Below is a small trained network, with its code and all its weights. Each question gives an input and a class and asks what happens when units are switched off, that is, made to give their printed mean instead of their output.

import numpy as np


def w(rows, s, z=0):
    codes = np.array(rows[::2]) - 128.0
    scale = np.full(codes.shape[1], s)
    scale[-1] = z or s
    return codes * scale


def norm(h):
    return h / np.sqrt((h * h).mean(-1, keepdims=True) + 1e-5)


def f(y):
    return y / 2 * (1 + np.tanh(0.7978845608 * (y + 0.044715 * y**3)))


def log_softmax(a):
    a = a - a.max(-1, keepdims=True)
    return a - np.log(np.exp(a).sum(-1, keepdims=True))


def net(x, mask):
    res = np.array(x, float).reshape(1, 2) / 4 @ E
    u = 0
    for l in range(2):
        y = f(norm(res) @ A[l][:, :-1].T + A[l][:, -1])
        res = res + np.where(mask[u : u + 4], y, B[l][:, -1]) @ B[l][:, :-1]
        u += 4
    return log_softmax(norm(res)[-1] @ U[:, :-1].T + U[:, -1])


A, B = {}, {}
E = w([
[189,59,65,89,159,9,40],'x0',
[160,52,248,169,80,62,253],'x1',
],0.0061)
A[0] = w([
[196,130,126,255,110,156,157,98],'L0N1',
[158,81,235,100,152,93,125,105],'L0N2',
[65,227,177,84,127,198,104,171],'L0N3',
[197,73,110,231,26,92,98,5],'L0N4',
],0.0056,0.0033)
B[0] = w([
[142,203,59,151,43,91,186,157],'L0N1',
[73,145,214,54,66,74,155,202],'L0N2',
[109,18,180,71,158,1,218,255],'L0N3',
[3,81,153,100,180,114,150,146],'L0N4',
],0.006,0.0038)
A[1] = w([
[37,159,91,54,195,206,196,12],'L1N1',
[19,119,184,191,208,172,140,101],'L1N2',
[135,146,190,203,11,254,214,68],'L1N3',
[9,108,109,165,161,182,151,254],'L1N4',
],0.0072,0.0026)
B[1] = w([
[75,99,249,79,62,58,142,191],'L1N1',
[141,70,82,76,152,85,97,169],'L1N2',
[111,148,90,154,133,192,79,254],'L1N3',
[200,140,121,154,140,62,137,196],'L1N4',
],0.012,0.0058)
U = w([
[123,71,206,84,127,2,154,252],'0',
[115,159,149,237,89,217,145,26],'1',
[217,143,59,126,213,123,8,12],'2',
],0.0093,0.0018)

Each question gives the input, the list of numbers given to net, and the class t.
The units are the neurons (one row each of A and B). Each row of codes is followed by its name. A weight is (code - 128) times the scale printed after its matrix; where a second scale follows, it is the last column's (A, B and U).
mask holds one flag per neuron, layer by layer. A switched-off neuron (its flag False) gives its mean, the last column of its row in B, instead of its output. The means were averaged over made-up inputs and are rounded, as every weight is.
A unit's drop is (log p(t) with every unit on - log p(t) with that unit switched off) / (log p(t) with every unit on - log p(t) with every unit switched off).
The circuit of an input: a set's keep is (log p(t) with only the set's units on - log p(t) with every unit switched off) / (log p(t) with every unit on - log p(t) with every unit switched off). Starting from all 8 units, units are removed one at a time, each time the one whose removal leaves the highest keep (on an exact tie, the one counted first), for as long as the keep stays at least 0.8.
units of the circuit, in order: the units of the circuit, biggest drop first
k most important neurons: the k neurons with the biggest drops, biggest first
top k neurons in layer l: the k neurons of layer l with the biggest drops, biggest first
drop when u is switched off: that unit's drop, to one decimal
input [-5,2], class 1: units of the circuit, in order -> L1N3
input [-8,0], class 0: 4 most important neurons -> L0N3, L1N1, L1N2, L1N4
input [-4,1], class 1: top 2 neurons in layer 0 -> L0N4, L0N1
input [-3,8], class 1: units of the circuit, in order -> L1N3, L0N3
input [-1,-8], class 0: 2 most important neurons -> L1N1, L0N3
input [-6,0], class 0: 2 most important neurons -> L0N3, L1N2
input [0,2], class 1: 2 most important neurons -> L0N3, L1N1
input [0,-5], class 0: 2 most important neurons -> L1N1, L1N3
input [3,0], class 2: drop when L1N1 is switched off -> 1.6
input [-2,-8], class 0: drop when L1N1 is switched off -> 0.3
input [-1,3], class 1: drop when L0N3 is switched off -> 0.2
input [0,8], class 1: top 2 neurons in layer 0 -> L0N3, L0N1
